Here is a tiny trained network, its code and every weight. The questions are about switching its units off for an input and a target symbol, where a switched-off unit gives its printed mean instead of its output.

import numpy as np


def w(rows, s, z=0):
    codes = np.array(rows[::2]) - 128.0
    scale = np.full(codes.shape[1], s)
    scale[-1] = z or s
    return codes * scale


def f(y):
    return y / 2 * (1 + np.tanh(0.7978845608 * (y + 0.044715 * y**3)))


def softmax(a):
    e = np.exp(a - a.max(-1, keepdims=True))
    return e / e.sum(-1, keepdims=True)


def log_softmax(a):
    a = a - a.max(-1, keepdims=True)
    return a - np.log(np.exp(a).sum(-1, keepdims=True))


def net(x, mask):
    ids = ['ΓΘΛΠΣΦαβδεμξτψω'.index(c) for c in x.split()]
    T = len(ids)
    res = E[ids] + P[:T]
    q, k, v = (res @ M[0].T for M in (Q, K, V))
    z = softmax(np.where(np.tri(T) > 0, q @ k.T / 2**0.5, -1e9)) @ v
    res = res + np.where(mask[0], z, O[0][:, -1]) @ O[0][:, :-1]
    y = f(res @ A[0][:, :-1].T + A[0][:, -1])
    res = res + np.where(mask[1:13], y, B[0][:, -1]) @ B[0][:, :-1]
    return log_softmax(res[-1] @ U[:, :-1].T + U[:, -1])


Q, K, V, O, A, B = {}, {}, {}, {}, {}, {}
E = w([
[115,119,89],'Γ',
[138,113,111],'Θ',
[8,138,245],'Λ',
[134,108,95],'Π',
[71,110,49],'Σ',
[119,116,97],'Φ',
[127,108,80],'α',
[128,130,244],'β',
[176,56,95],'δ',
[123,102,121],'ε',
[61,230,79],'μ',
[46,150,112],'ξ',
[40,96,206],'τ',
[83,49,203],'ψ',
[68,82,174],'ω',
],0.016)
P = w([
[190,117,96],'0',
[170,78,142],'1',
[139,65,172],'2',
[101,71,109],'3',
[74,71,81],'4',
[24,72,81],'5',
[3,61,70],'6',
[35,54,75],'7',
[50,80,61],'8',
],0.0043)
Q[0] = w([
[37,7,114],'head 1',
[115,126,177],'head 1',
],0.015)
K[0] = w([
[3,66,135],'head 1',
[134,74,132],'head 1',
],0.014)
V[0] = w([
[131,250,72],'head 1',
[31,129,187],'head 1',
],0.012)
O[0] = w([
[174,245,95,90],'head 1',
[151,140,245,255],'head 1',
],0.011,0.0094)
A[0] = w([
[101,136,111,131],'neuron 1',
[80,145,162,50],'neuron 2',
[116,70,52,66],'neuron 3',
[96,91,122,226],'neuron 4',
[120,126,114,162],'neuron 5',
[146,115,68,67],'neuron 6',
[110,53,232,3],'neuron 7',
[198,175,204,253],'neuron 8',
[2,203,173,199],'neuron 9',
[78,16,108,111],'neuron 10',
[93,184,218,200],'neuron 11',
[132,58,29,88],'neuron 12',
],0.008,0.0039)
B[0] = w([
[154,126,124,126],'neuron 1',
[168,199,141,152],'neuron 2',
[41,159,131,129],'neuron 3',
[190,81,106,183],'neuron 4',
[131,125,136,131],'neuron 5',
[30,145,155,121],'neuron 6',
[92,241,85,255],'neuron 7',
[189,70,57,195],'neuron 8',
[252,112,142,232],'neuron 9',
[81,87,208,199],'neuron 10',
[115,80,95,242],'neuron 11',
[7,172,96,137],'neuron 12',
],0.012,0.01)
U = w([
[117,167,85,94],'Γ',
[123,90,32,51],'Θ',
[173,222,173,2],'Λ',
[106,142,74,154],'Π',
[121,136,117,48],'Σ',
[117,134,100,72],'Φ',
[111,173,81,115],'α',
[127,150,122,72],'β',
[100,39,106,143],'δ',
[115,58,126,166],'ε',
[146,158,35,129],'μ',
[222,2,127,196],'ξ',
[140,165,213,98],'τ',
[117,115,235,79],'ψ',
[135,89,199,71],'ω',
],0.0085,0.0057)

Each question gives the input, a string of symbols that net reads in full, and the target symbol t.
The units are the heads (2 rows each of Q, K, V and O) and the neurons (one row each of A and B). Each row of codes is followed by its name. A weight is (code - 128) times the scale printed after its matrix; where a second scale follows, it is the last column's (O, A, B and U).
mask holds one flag per unit, heads first, then neurons. A switched-off unit (its flag False) gives its mean, the last column of its rows in O or B, instead of its output. The means were averaged over made-up inputs and are rounded, as every weight is.
A unit's drop is (log p(t) with every unit on - log p(t) with that unit switched off) / (log p(t) with every unit on - log p(t) with every unit switched off).
The circuit of an input: a set's keep is (log p(t) with only the set's units on - log p(t) with every unit switched off) / (log p(t) with every unit on - log p(t) with every unit switched off). Starting from the 12 units with the biggest drops (on a tie, the unit counted first), units are removed one at a time, each time the one whose removal leaves the highest keep (on an exact tie, the one counted first), for as long as the keep stays at least 0.8.
units of the circuit, in order: the units of the circuit, biggest drop first
unit that matters most: the unit with the biggest drop
k most important neurons: the k neurons with the biggest drops, biggest first
drop when u is switched off: that unit's drop, to one decimal
input Π ε δ ξ β Π ξ ξ, target ξ: 2 most important neurons	[neuron 9; neuron 7]
input ξ δ ψ δ, target ψ: units of the circuit, in order	[head 1; neuron 10; neuron 7]
input δ ψ ξ ξ ξ ψ ξ ψ, target ψ: units of the circuit, in order	[neuron 10; head 1]
input δ δ δ, target δ: units of the circuit, in order	[head 1; neuron 10; neuron 12]
input δ Π Θ, target δ: units of the circuit, in order	[head 1; neuron 7; neuron 9; neuron 12]
input ε ε ξ μ Θ ψ Γ, target ψ: units of the circuit, in order	[head 1; neuron 10; neuron 8]
input ξ ξ α Λ, target Λ: unit that matters most	neuron 7
input Π τ ξ ξ δ Π ξ δ μ, target ξ: 3 most important neurons	[neuron 7; neuron 9; neuron 12]
input ξ ε ψ ψ τ Π, target ψ: 2 most important neurons	[neuron 10; neuron 7]
input δ ψ ε, target ψ: 3 most important neurons	[neuron 10; neuron 8; neuron 7]
input Θ Γ Λ, target Λ: drop when neuron 7 is switched off	4.0
input Π δ Π, target δ: drop when neuron 7 is switched off	0.4
input Φ α μ δ ψ δ, target ψ: drop when neuron 10 is switched off	0.5
input Σ ξ Π τ ψ α, target ψ: drop when neuron 5 is switched off	0.0
